Below is a small trained network, with its code and all its weights. Each question gives an input and a class and asks what happens when units are switched off, that is, made to give their printed mean instead of their output.

import numpy as np


def w(rows, s, z=0):
    codes = np.array(rows[::2]) - 128.0
    scale = np.full(codes.shape[1], s)
    scale[-1] = z or s
    return codes * scale


def norm(h):
    return h / np.sqrt((h * h).mean(-1, keepdims=True) + 1e-5)


def f(y):
    return np.maximum(y, 0)


def log_softmax(a):
    a = a - a.max(-1, keepdims=True)
    return a - np.log(np.exp(a).sum(-1, keepdims=True))


def net(x, mask):
    res = np.array(x, float).reshape(1, 8) / 4 @ E
    u = 0
    for l in range(3):
        y = f(norm(res) @ A[l][:, :-1].T + A[l][:, -1])
        res = res + np.where(mask[u : u + 8], y, B[l][:, -1]) @ B[l][:, :-1]
        u += 8
    return log_softmax(norm(res)[-1] @ U[:, :-1].T + U[:, -1])


A, B = {}, {}
E = w([
[124,110,137,132,88,123,201,118,155,117,80],'x0',
[105,140,170,115,148,121,125,117,149,122,110],'x1',
[120,153,61,168,145,79,88,211,155,238,1],'x2',
[172,55,156,145,176,120,167,167,183,130,109],'x3',
[142,158,134,95,131,107,147,179,158,16,88],'x4',
[75,51,191,185,112,120,75,133,64,67,99],'x5',
[187,197,143,160,156,83,185,51,9,134,112],'x6',
[108,128,81,105,103,112,139,138,85,136,158],'x7',
],0.0072)
A[0] = w([
[141,133,138,141,152,100,177,115,100,125,128,15],'0.n0',
[106,124,32,153,111,107,111,146,76,108,109,177],'0.n1',
[214,206,169,168,187,56,208,89,1,141,90,49],'0.n2',
[90,35,121,120,108,88,81,108,59,81,99,83],'0.n3',
[175,166,92,82,129,57,213,103,171,179,197,5],'0.n4',
[106,150,70,13,188,110,177,69,171,161,126,111],'0.n5',
[175,154,156,104,149,78,123,126,85,174,47,232],'0.n6',
[117,143,195,78,25,110,226,72,127,102,68,252],'0.n7',
],0.0067,0.0025)
B[0] = w([
[134,105,105,97,149,112,137,170,182,54,158,150],'0.n0',
[126,109,131,103,119,85,139,117,150,130,86,186],'0.n1',
[48,88,106,138,73,159,122,170,247,143,166,254],'0.n2',
[135,112,168,172,163,68,133,188,159,117,189,191],'0.n3',
[152,174,143,137,137,88,160,178,77,94,162,191],'0.n4',
[169,145,165,161,100,92,99,159,134,134,144,190],'0.n5',
[135,143,109,167,138,148,71,124,104,133,97,212],'0.n6',
[167,71,124,122,114,130,80,101,116,143,126,226],'0.n7',
],0.011,0.007)
A[1] = w([
[231,205,120,96,145,142,148,88,178,165,148,5],'1.n0',
[116,107,118,87,130,2,155,111,100,153,150,148],'1.n1',
[181,123,194,112,167,195,188,71,36,95,189,174],'1.n2',
[145,127,158,110,154,96,121,86,178,100,72,102],'1.n3',
[46,86,113,96,78,102,168,162,193,142,121,106],'1.n4',
[195,65,174,169,91,53,121,121,138,112,110,134],'1.n5',
[188,113,135,139,137,124,131,36,102,77,197,53],'1.n6',
[102,86,173,146,102,181,27,185,197,142,177,228],'1.n7',
],0.007,0.002)
B[1] = w([
[121,132,206,212,118,149,200,198,24,96,92,148],'1.n0',
[251,216,65,111,132,142,162,148,90,106,153,149],'1.n1',
[114,68,160,48,114,55,89,113,174,180,71,154],'1.n2',
[197,183,58,145,127,200,140,93,129,114,153,140],'1.n3',
[41,129,127,116,178,254,75,94,97,88,145,180],'1.n4',
[149,151,65,105,138,78,207,103,50,130,113,182],'1.n5',
[164,161,141,59,186,140,92,153,193,171,103,158],'1.n6',
[120,199,75,139,88,166,247,40,75,124,159,246],'1.n7',
],0.0086,0.013)
A[2] = w([
[92,98,98,38,130,154,198,82,147,93,175,97],'2.n0',
[126,118,168,163,121,75,149,87,72,64,107,100],'2.n1',
[172,104,160,57,159,39,140,104,137,106,163,37],'2.n2',
[169,70,159,131,118,128,115,89,154,88,201,11],'2.n3',
[120,122,22,204,140,68,59,140,105,150,1,58],'2.n4',
[125,141,103,174,65,123,128,177,97,81,178,164],'2.n5',
[59,51,149,192,146,59,121,91,50,91,124,2],'2.n6',
[121,102,215,175,215,119,96,56,25,93,112,231],'2.n7',
],0.0078,0.0019)
B[2] = w([
[116,145,145,121,141,172,64,109,220,182,141,254],'2.n0',
[120,150,80,159,153,99,147,150,52,132,150,170],'2.n1',
[172,105,169,34,181,108,113,148,124,139,105,177],'2.n2',
[115,123,184,136,103,145,63,154,177,133,114,168],'2.n3',
[186,12,178,55,150,160,2,154,127,137,223,214],'2.n4',
[165,165,68,127,142,172,198,91,89,73,53,220],'2.n5',
[111,230,216,176,122,33,176,156,127,92,8,169],'2.n6',
[169,97,81,190,131,40,171,157,72,174,92,162],'2.n7',
],0.0087,0.0079)
U = w([
[80,108,98,148,51,206,158,79,215,78,181,69],'0',
[185,30,251,41,132,105,26,112,200,140,169,5],'1',
[197,174,174,183,102,34,199,154,89,71,101,141],'2',
[205,118,86,84,179,139,148,2,125,119,150,228],'3',
],0.0074,0.0016)

Each question gives the input, the list of numbers given to net, and the class t.
The units are the neurons (one row each of A and B). Each row of codes is followed by its name. A weight is (code - 128) times the scale printed after its matrix; where a second scale follows, it is the last column's (A, B and U).
mask holds one flag per neuron, layer by layer. A switched-off neuron (its flag False) gives its mean, the last column of its row in B, instead of its output. The means were averaged over made-up inputs and are rounded, as every weight is.
A unit's drop is (log p(t) with every unit on - log p(t) with that unit switched off) / (log p(t) with every unit on - log p(t) with every unit switched off).
The circuit of an input: a set's keep is (log p(t) with only the set's units on - log p(t) with every unit switched off) / (log p(t) with every unit on - log p(t) with every unit switched off). Starting from the 12 units with the biggest drops (on a tie, the unit counted first), units are removed one at a time, each time the one whose removal leaves the highest keep (on an exact tie, the one counted first), for as long as the keep stays at least 0.8.
units of the circuit, in order: the units of the circuit, biggest drop first
k most important neurons: the k neurons with the biggest drops, biggest first
k most important neurons of layer l: the k neurons of layer l with the biggest drops, biggest first
drop of u: that unit's drop, to one decimal
input [3,3,-7,1,2,-2,6,-3], class 1: units of the circuit, in order => (1.n2)
input [-4,-1,3,3,-8,8,-7,0], class 2: 2 most important neurons => (0.n2; 2.n6)
input [-5,-8,-7,0,2,3,5,3], class 1: units of the circuit, in order => (1.n2; 2.n3)
input [2,-4,7,-1,-7,-8,-6,7], class 2: units of the circuit, in order => (0.n5; 2.n0)
input [-4,-8,5,4,-5,-2,4,3], class 1: units of the circuit, in order => (2.n4; 1.n7)
input [6,2,7,6,-7,7,1,7], class 1: 2 most important neurons => (2.n4; 1.n7)
input [6,7,-3,6,5,4,-4,8], class 3: 2 most important neurons => (0.n2; 1.n5)
input [7,-1,-5,-1,-7,-7,2,-5], class 2: units of the circuit, in order => (1.n0; 0.n4)
input [-7,2,-7,-3,-8,4,0,-3], class 1: 2 most important neurons of layer 1 => (1.n2; 1.n6)
input [6,0,7,5,6,-6,0,5], class 1: 3 most important neurons => (1.n7; 2.n4; 0.n6)
input [-7,3,2,8,2,2,-6,8], class 3: 2 most important neurons => (0.n2; 1.n7)
input [6,2,-6,5,-6,7,-6,-7], class 2: 2 most important neurons => (0.n2; 2.n6)
input [8,1,2,8,1,1,0,7], class 3: 2 most important neurons => (1.n5; 0.n2)
input [-4,3,4,6,-8,5,1,4], class 2: units of the circuit, in order => (2.n6)
input [0,-1,2,-4,0,3,-6,7], class 3: 2 most important neurons => (0.n2; 1.n1)
input [-6,-2,3,8,-7,6,5,4], class 2: 2 most important neurons of layer 0 => (0.n3; 0.n6)
input [1,0,6,-8,4,1,4,6], class 1: 2 most important neurons of layer 0 => (0.n1; 0.n6)
input [-1,-3,8,-3,-4,0,-7,3], class 1: 3 most important neurons of layer 0 => (0.n2; 0.n1; 0.n3)
input [-3,3,-5,5,-4,-8,8,-7], class 0: 2 most important neurons of layer 0 => (0.n2; 0.n0)
input [-4,7,-2,-7,-5,-5,4,0], class 2: 2 most important neurons of layer 2 => (2.n0; 2.n4)
input [-6,-6,-3,4,8,7,-3,-6], class 2: most important neuron => (0.n2)
input [-2,0,-2,3,-3,2,-4,-7], class 3: 2 most important neurons => (0.n2; 1.n7)
input [4,8,1,-2,-8,-6,-4,0], class 2: drop of 0.n5 => 0.1
input [1,7,-3,-6,-7,2,7,3], class 0: drop of 0.n2 => 2.4
input [8,-5,-4,1,-2,-1,5,-3], class 0: drop of 0.n2 => 2.7
input [-5,2,5,8,2,3,8,2], class 0: drop of 0.n2 => 0.9
input [-8,-1,-5,-3,5,-3,6,5], class 0: most important neuron of layer 1 => (1.n5)
